Below are the code and all the weights of a small trained network. Each question names an input and a target symbol and asks about switching units off, where a switched-off unit gives its printed mean instead of its output.

import numpy as np


def w(rows, s, z=0):
    codes = np.array(rows[::2]) - 128.0
    scale = np.full(codes.shape[1], s)
    scale[-1] = z or s
    return codes * scale


def norm(h):
    return h / np.sqrt((h * h).mean(-1, keepdims=True) + 1e-5)


def f(y):
    return np.maximum(y, 0)


def softmax(a):
    e = np.exp(a - a.max(-1, keepdims=True))
    return e / e.sum(-1, keepdims=True)


def log_softmax(a):
    a = a - a.max(-1, keepdims=True)
    return a - np.log(np.exp(a).sum(-1, keepdims=True))


def net(x, mask):
    ids = ['αδεξσψω'.index(c) for c in x.split()]
    T = len(ids)
    res = E[ids] + P[:T]
    u = 0
    for l in range(2):
        q, k, v = (norm(res) @ M[l].T for M in (Q, K, V))
        z = softmax(np.where(np.tri(T) > 0, q @ k.T / 2**0.5, -1e9)) @ v
        res = res + np.where(mask[u], z, O[l][:, -1]) @ O[l][:, :-1]
        u += 1
        y = f(norm(res) @ A[l][:, :-1].T + A[l][:, -1])
        res = res + np.where(mask[u : u + 8], y, B[l][:, -1]) @ B[l][:, :-1]
        u += 8
    return log_softmax(norm(res)[-1] @ U[:, :-1].T + U[:, -1])


Q, K, V, O, A, B = {}, {}, {}, {}, {}, {}
E = w([
[153,168,49,147,132,61,151,205,49],'α',
[64,152,133,201,36,59,65,88,177],'δ',
[144,172,74,103,114,144,45,208,82],'ε',
[210,69,59,150,180,146,54,227,132],'ξ',
[216,82,20,200,200,84,175,202,102],'σ',
[245,222,30,131,200,78,98,174,152],'ψ',
[114,57,133,84,25,57,74,46,74],'ω',
],0.0011)
P = w([
[119,134,224,110,218,151,140,207,102],'0',
[186,125,130,252,90,135,61,177,11],'1',
[92,79,46,62,228,88,95,228,206],'2',
[178,124,187,148,63,175,213,189,128],'3',
[179,127,98,234,120,182,97,90,60],'4',
[64,103,46,45,196,80,94,169,204],'5',
[156,109,157,141,56,183,205,143,151],'6',
[150,132,119,197,127,177,89,48,86],'7',
[74,104,84,64,181,89,104,112,224],'8',
[129,113,142,110,91,171,200,102,164],'9',
[112,132,120,187,126,150,85,36,97],'10',
],0.0015)
Q[0] = w([
[195,162,125,254,97,171,101,63,9],'0.h0',
[151,129,204,84,100,180,241,181,164],'0.h0',
],0.0067)
K[0] = w([
[73,87,70,128,13,116,125,4,193],'0.h0',
[216,134,27,135,139,158,185,222,99],'0.h0',
],0.004)
V[0] = w([
[111,3,153,37,96,118,110,108,21],'0.h0',
[207,145,85,65,156,153,161,98,108],'0.h0',
],0.0023)
O[0] = w([
[123,121,5,71,233,151,122,93,44,248],'0.h0',
[236,143,129,71,46,4,72,165,58,94],'0.h0',
],0.0027,0.0012)
A[0] = w([
[224,182,197,64,92,227,26,153,168,167],'0.n0',
[119,220,176,145,44,137,114,195,7,74],'0.n1',
[127,212,96,230,81,114,186,98,122,116],'0.n2',
[156,49,226,158,10,192,155,101,91,141],'0.n3',
[65,192,142,210,181,236,162,124,205,2],'0.n4',
[155,198,126,94,39,123,180,71,87,207],'0.n5',
[99,209,109,90,161,50,170,213,81,198],'0.n6',
[94,48,99,153,170,126,177,209,154,116],'0.n7',
],0.0019,0.00073)
B[0] = w([
[76,198,87,139,21,81,31,115,162,151],'0.n0',
[22,123,42,87,72,102,195,100,152,203],'0.n1',
[118,55,143,203,96,116,141,140,156,196],'0.n2',
[133,146,96,111,253,183,121,35,47,200],'0.n3',
[85,98,177,219,82,149,101,75,179,157],'0.n4',
[117,135,63,206,123,99,123,125,51,191],'0.n5',
[135,76,194,118,83,137,117,59,166,252],'0.n6',
[152,169,165,143,97,146,115,62,125,205],'0.n7',
],0.0022,0.0019)
Q[1] = w([
[165,143,142,191,122,175,63,114,65],'1.h0',
[90,109,136,70,205,66,6,151,254],'1.h0',
],0.005)
K[1] = w([
[164,125,59,169,148,154,62,105,132],'1.h0',
[90,179,254,94,179,120,84,191,90],'1.h0',
],0.0053)
V[1] = w([
[61,187,155,65,112,110,105,146,151],'1.h0',
[90,141,169,90,126,120,252,101,109],'1.h0',
],0.0031)
O[1] = w([
[124,206,4,203,26,157,150,70,77,2],'1.h0',
[78,19,44,240,141,62,79,149,77,160],'1.h0',
],0.0023,0.0014)
A[1] = w([
[105,102,82,116,184,194,107,142,140,123],'1.n0',
[55,134,174,222,144,199,145,107,181,7],'1.n1',
[107,122,114,117,172,108,62,131,168,104],'1.n2',
[89,109,132,128,89,102,151,135,65,135],'1.n3',
[100,174,54,118,112,182,149,90,92,53],'1.n4',
[115,199,171,47,151,190,134,114,154,7],'1.n5',
[111,137,83,70,253,159,121,70,17,53],'1.n6',
[76,126,138,94,95,113,86,112,115,163],'1.n7',
],0.0041,0.0019)
B[1] = w([
[77,180,144,137,85,95,128,69,117,179],'1.n0',
[81,125,154,126,130,199,66,73,253,158],'1.n1',
[144,97,182,150,135,141,194,142,88,159],'1.n2',
[91,108,74,178,144,87,98,116,133,174],'1.n3',
[106,172,167,127,212,185,191,178,105,152],'1.n4',
[110,45,52,101,95,164,89,151,77,137],'1.n5',
[112,170,206,56,135,62,69,35,33,254],'1.n6',
[188,145,132,155,158,147,164,156,135,154],'1.n7',
],0.0042,0.0052)
U = w([
[78,56,17,222,102,40,130,138,83,121],'α',
[72,122,178,154,131,215,76,68,255,144],'δ',
[112,247,89,148,201,212,224,192,89,116],'ε',
[157,56,50,2,73,231,74,180,87,115],'ξ',
[236,46,247,132,220,96,186,207,148,3],'σ',
[234,235,122,111,2,43,112,158,194,80],'ψ',
[107,190,195,48,158,68,89,39,18,212],'ω',
],0.0042,0.00037)

Each question gives the input, a string of symbols that net reads in full, and the target symbol t.
The units are the heads (2 rows each of Q, K, V and O) and the neurons (one row each of A and B). Each row of codes is followed by its name. A weight is (code - 128) times the scale printed after its matrix; where a second scale follows, it is the last column's (O, A, B and U).
mask holds one flag per unit, layer by layer, with each layer's heads first. A switched-off unit (its flag False) gives its mean, the last column of its rows in O or B, instead of its output. The means were averaged over made-up inputs and are rounded, as every weight is.
A unit's drop is (log p(t) with every unit on - log p(t) with that unit switched off) / (log p(t) with every unit on - log p(t) with every unit switched off).
The circuit of an input: a set's keep is (log p(t) with only the set's units on - log p(t) with every unit switched off) / (log p(t) with every unit on - log p(t) with every unit switched off). Starting from the 12 units with the biggest drops (on a tie, the unit counted first), units are removed one at a time, each time the one whose removal leaves the highest keep (on an exact tie, the one counted first), for as long as the keep stays at least 0.8.
circuit, biggest first: the units of the circuit, biggest drop first
most important unit: the unit with the biggest drop
top k neurons: the k neurons with the biggest drops, biggest first
k most important neurons of layer l: the k neurons of layer l with the biggest drops, biggest first
input σ δ α ε α ψ ψ α α α ψ, target δ: most important unit -> 0.h0
input σ ε α δ δ α α δ ψ, target σ: circuit, biggest first -> 0.h0; 1.n6; 1.n2
input ψ α ω ξ, target ξ: circuit, biggest first -> 1.n5; 1.h0; 1.n6; 0.n0
input ψ α ψ α α ω, target ψ: circuit, biggest first -> 0.h0; 1.h0; 1.n6; 1.n7
input α δ α α α ω α σ σ, target α: circuit, biggest first -> 1.h0; 1.n6; 0.h0
input δ ψ α α α, target δ: circuit, biggest first -> 0.h0; 1.n1
input α σ α ω δ σ σ, target σ: circuit, biggest first -> 1.n6; 1.h0
input σ δ α α α δ δ δ α σ ε, target δ: circuit, biggest first -> 0.h0; 1.n1
input δ ε ω, target δ: circuit, biggest first -> 0.h0; 1.n6
input ε ω ω α α α ε, target ε: circuit, biggest first -> 1.n4; 1.n6
input ω ω σ ξ ω α δ σ, target δ: circuit, biggest first -> 0.h0; 1.n1
input ψ δ ω, target ψ: top 2 neurons -> 1.n6; 0.n0
input ξ ω α σ α δ α α ψ, target ξ: 2 most important neurons of layer 1 -> 1.n5; 1.n6
input ε δ ξ, target ε: most important unit -> 1.h0
input σ α α α δ α α σ ω, target σ: top 2 neurons -> 1.n6; 1.n7
input α σ α α α α ε, target ε: top 2 neurons -> 0.n0; 0.n1
input σ α σ, target σ: top 2 neurons -> 1.n6; 1.n2
input α α α α ξ, target ξ: top 3 neurons -> 1.n5; 1.n6; 0.n0
input σ ω δ, target σ: top 2 neurons -> 1.n6; 1.n2
input ω ω α σ σ δ ξ ξ, target δ: most important unit -> 0.h0
input δ α δ σ α ψ, target δ: 2 most important neurons of layer 1 -> 1.n6; 1.n1
input ε ω α α σ ω, target ε: 2 most important neurons of layer 0 -> 0.n0; 0.n3
